Below are the code and all the weights of a small trained network. Each question names an input and a target symbol and asks about switching units off, where a switched-off unit gives its printed mean instead of its output.

import numpy as np


def w(rows, s, z=0):
    codes = np.array(rows[::2]) - 128.0
    scale = np.full(codes.shape[1], s)
    scale[-1] = z or s
    return codes * scale


def norm(h):
    return h / np.sqrt((h * h).mean(-1, keepdims=True) + 1e-5)


def f(y):
    return np.maximum(y, 0)


def softmax(a):
    e = np.exp(a - a.max(-1, keepdims=True))
    return e / e.sum(-1, keepdims=True)


def log_softmax(a):
    a = a - a.max(-1, keepdims=True)
    return a - np.log(np.exp(a).sum(-1, keepdims=True))


def net(x, mask):
    ids = ['βγεθμξπφψ'.index(c) for c in x.split()]
    T = len(ids)
    res = E[ids] + P[:T]
    r = norm(res)
    for j in range(2):
        rows = slice(4 * j, 4 * j + 4)
        q, k, v = (r @ M[0][rows].T for M in (Q, K, V))
        z = softmax(np.where(np.tri(T) > 0, q @ k.T / 4**0.5, -1e9)) @ v
        o = O[0][rows]
        res = res + np.where(mask[j], z, o[:, -1]) @ o[:, :-1]
    y = f(norm(res) @ A[0][:, :-1].T + A[0][:, -1])
    res = res + np.where(mask[2:10], y, B[0][:, -1]) @ B[0][:, :-1]
    return log_softmax(norm(res)[-1] @ U[:, :-1].T + U[:, -1])


Q, K, V, O, A, B = {}, {}, {}, {}, {}, {}
E = w([
[23,150,146,169,222,112,134,110,108,177,76,93],'β',
[92,104,142,83,116,112,225,135,107,157,139,156],'γ',
[155,156,75,146,143,145,161,183,155,167,84,95],'ε',
[52,200,132,91,103,102,150,159,117,101,133,120],'θ',
[80,163,139,129,126,146,207,123,175,63,204,97],'μ',
[138,125,184,76,74,141,118,128,222,144,56,150],'ξ',
[81,117,92,51,71,177,146,92,108,112,109,76],'π',
[23,126,135,99,133,145,152,155,110,153,112,82],'φ',
[188,129,157,174,110,108,124,6,130,102,87,102],'ψ',
],0.025)
P = w([
[235,50,134,185,246,107,98,102,198,60,58,170],'0',
[84,139,33,212,45,28,111,124,143,125,108,154],'1',
[73,145,95,170,61,49,152,155,113,141,116,140],'2',
[93,163,96,156,80,62,145,156,112,138,114,128],'3',
[102,168,94,126,94,73,156,132,120,158,150,129],'4',
[109,167,126,119,103,82,161,142,117,156,134,111],'5',
[126,177,123,116,123,109,166,142,117,159,128,116],'6',
[141,189,142,111,139,105,167,144,112,140,121,85],'7',
[150,202,148,104,156,119,171,139,114,149,127,77],'8',
[150,201,133,90,170,145,168,128,131,168,125,96],'9',
[144,210,119,73,173,154,174,109,128,160,130,96],'10',
[153,214,154,93,200,141,181,107,143,180,122,76],'11',
[162,213,146,73,210,168,176,92,137,172,137,71],'12',
[180,238,140,80,211,184,201,96,160,172,125,73],'13',
],0.011)
Q[0] = w([
[154,185,46,109,148,162,162,140,123,203,148,112],'head 0',
[64,134,111,30,85,101,115,116,103,202,104,102],'head 0',
[159,232,206,131,204,197,198,39,220,130,92,81],'head 0',
[122,106,101,158,130,208,68,106,118,144,171,136],'head 0',
[86,63,93,169,79,198,129,155,45,158,140,114],'head 1',
[98,49,126,145,78,109,54,225,28,76,185,241],'head 1',
[103,193,163,82,146,146,215,95,100,174,139,105],'head 1',
[160,150,118,135,254,148,144,69,98,131,62,149],'head 1',
],0.0064)
K[0] = w([
[166,133,93,118,178,165,110,115,143,148,76,96],'head 0',
[163,185,165,109,179,135,148,58,187,212,127,122],'head 0',
[139,90,119,70,229,140,133,107,141,62,72,157],'head 0',
[116,108,91,177,101,63,96,159,180,105,254,189],'head 0',
[157,174,181,96,100,83,101,150,156,150,162,136],'head 1',
[102,177,92,126,26,119,112,127,87,218,125,79],'head 1',
[163,126,139,130,208,224,113,104,142,76,155,128],'head 1',
[123,133,102,110,89,93,99,142,179,112,65,160],'head 1',
],0.0084)
V[0] = w([
[133,131,169,209,182,109,189,216,25,167,142,196],'head 0',
[156,91,101,150,107,113,195,91,37,7,162,175],'head 0',
[196,202,200,125,129,58,103,146,226,147,144,193],'head 0',
[62,110,232,217,147,89,14,38,69,125,131,77],'head 0',
[177,18,119,234,127,179,162,88,80,117,169,159],'head 1',
[96,117,173,80,126,211,147,183,213,113,221,86],'head 1',
[118,68,29,109,165,199,148,224,132,163,72,132],'head 1',
[157,200,53,255,234,122,160,146,84,94,171,86],'head 1',
],0.0081)
O[0] = w([
[74,186,5,112,140,98,108,81,184,204,166,147,80],'head 0',
[165,171,99,117,150,45,103,57,144,119,135,59,62],'head 0',
[167,176,169,193,95,114,136,149,164,145,120,200,157],'head 0',
[86,124,148,165,235,142,110,38,103,137,102,201,1],'head 0',
[196,103,52,214,163,179,222,162,77,110,95,134,86],'head 1',
[26,99,125,165,59,78,221,33,207,138,115,169,125],'head 1',
[101,99,130,139,75,238,95,125,139,206,110,156,165],'head 1',
[128,94,184,227,128,169,130,159,114,82,254,77,120],'head 1',
],0.0091,0.0062)
A[0] = w([
[105,181,180,151,109,118,164,136,72,196,121,123,159],'neuron 0',
[180,97,101,134,58,150,40,12,169,116,104,97,155],'neuron 1',
[169,87,163,123,115,82,186,113,93,134,187,211,20],'neuron 2',
[111,84,170,214,138,197,119,154,148,100,217,154,34],'neuron 3',
[82,148,126,165,175,131,160,151,134,153,202,109,5],'neuron 4',
[134,114,112,238,109,120,164,104,117,155,85,101,75],'neuron 5',
[141,145,134,83,114,137,179,89,105,81,126,79,112],'neuron 6',
[136,164,126,134,152,149,161,143,114,122,123,107,213],'neuron 7',
],0.011,0.0023)
B[0] = w([
[197,169,100,184,187,225,124,100,161,150,184,86,255],'neuron 0',
[191,186,162,115,253,185,127,170,84,65,205,173,163],'neuron 1',
[159,237,97,99,108,176,67,130,113,89,121,105,173],'neuron 2',
[162,130,202,152,79,27,133,79,74,157,2,158,183],'neuron 3',
[147,110,125,168,127,185,125,119,215,153,218,90,190],'neuron 4',
[176,82,65,162,139,212,142,158,82,212,136,165,162],'neuron 5',
[109,156,144,140,125,94,100,68,113,181,203,97,212],'neuron 6',
[135,142,114,109,65,150,108,99,165,160,154,102,197],'neuron 7',
],0.0091,0.0081)
U = w([
[167,175,147,159,165,136,49,22,76,194,133,148,7],'β',
[176,140,41,66,85,161,143,181,145,183,196,131,136],'γ',
[172,102,174,116,57,174,123,226,122,147,136,165,71],'ε',
[90,157,168,101,106,90,146,115,192,79,218,121,191],'θ',
[128,67,105,146,92,37,255,66,164,113,139,153,161],'μ',
[108,208,150,93,105,107,136,133,144,84,53,222,180],'ξ',
[94,57,122,43,96,163,148,80,40,68,90,68,61],'π',
[27,89,127,110,194,221,162,152,100,143,162,193,203],'φ',
[184,98,110,106,196,162,142,141,104,2,162,140,178],'ψ',
],0.0053,0.0018)

Each question gives the input, a string of symbols that net reads in full, and the target symbol t.
The units are the heads (4 rows each of Q, K, V and O) and the neurons (one row each of A and B). Each row of codes is followed by its name. A weight is (code - 128) times the scale printed after its matrix; where a second scale follows, it is the last column's (O, A, B and U).
mask holds one flag per unit, heads first, then neurons. A switched-off unit (its flag False) gives its mean, the last column of its rows in O or B, instead of its output. The means were averaged over made-up inputs and are rounded, as every weight is.
A unit's drop is (log p(t) with every unit on - log p(t) with that unit switched off) / (log p(t) with every unit on - log p(t) with every unit switched off).
The circuit of an input: a set's keep is (log p(t) with only the set's units on - log p(t) with every unit switched off) / (log p(t) with every unit on - log p(t) with every unit switched off). Starting from all 10 units, units are removed one at a time, each time the one whose removal leaves the highest keep (on an exact tie, the one counted first), for as long as the keep stays at least 0.8.
circuit, biggest first: the units of the circuit, biggest drop first
top k neurons: the k neurons with the biggest drops, biggest first
which heads matter: for each layer, one digit per head in row order, 1 if its drop is at least 0.15 and else 0, layers parted by /
input ε ε θ ψ γ θ φ θ γ μ γ γ ε, target ε: circuit, biggest first	[head 1; neuron 3]
input γ γ γ γ ψ, target γ: top 2 neurons	[neuron 5; neuron 3]
input γ ψ γ μ β ψ π, target β: circuit, biggest first	[head 0]
input ε ε ξ μ φ γ φ φ γ γ θ, target ε: which heads matter	01
input φ ψ π β ε β γ γ, target φ: which heads matter	11
input ξ μ γ γ ξ φ β π ψ β, target ξ: which heads matter	01
input π γ φ π ε π φ β π φ γ θ φ, target π: which heads matter	11
input ε ψ γ φ θ β ξ γ θ φ γ ξ γ, target ε: which heads matter	11
input ξ θ ξ φ φ φ γ θ, target ξ: which heads matter	11
input φ φ γ, target φ: circuit, biggest first	[head 0; neuron 7]
input φ μ μ, target μ: circuit, biggest first	[neuron 3; head 1]
input ε ξ θ ξ γ γ γ γ ψ ψ θ, target β: circuit, biggest first	[head 0; neuron 3; head 1]
input θ ε γ ψ μ γ γ π μ φ, target θ: which heads matter	01
input β γ θ γ γ φ γ γ ψ π, target β: which heads matter	11
input ψ γ θ θ γ, target ψ: circuit, biggest first	[head 1]
input γ β π, target φ: which heads matter	10
input β θ θ φ γ θ π π π γ, target β: circuit, biggest first	[neuron 3; head 1; head 0]
input β θ θ γ, target β: circuit, biggest first	[head 0; head 1; neuron 3]
input φ θ φ ψ θ γ ξ, target φ: which heads matter	11
input γ γ ξ ψ π γ ψ φ, target β: which heads matter	10
input ξ γ γ π γ, target ξ: which heads matter	01
input φ ψ ε β ε ψ ε θ ξ ψ, target φ: circuit, biggest first	[head 0; head 1; neuron 1]
input φ μ θ ε ε γ ε γ γ γ ψ β θ, target φ: circuit, biggest first	[head 0]
input ξ γ θ φ γ, target ξ: circuit, biggest first	[head 1; head 0]
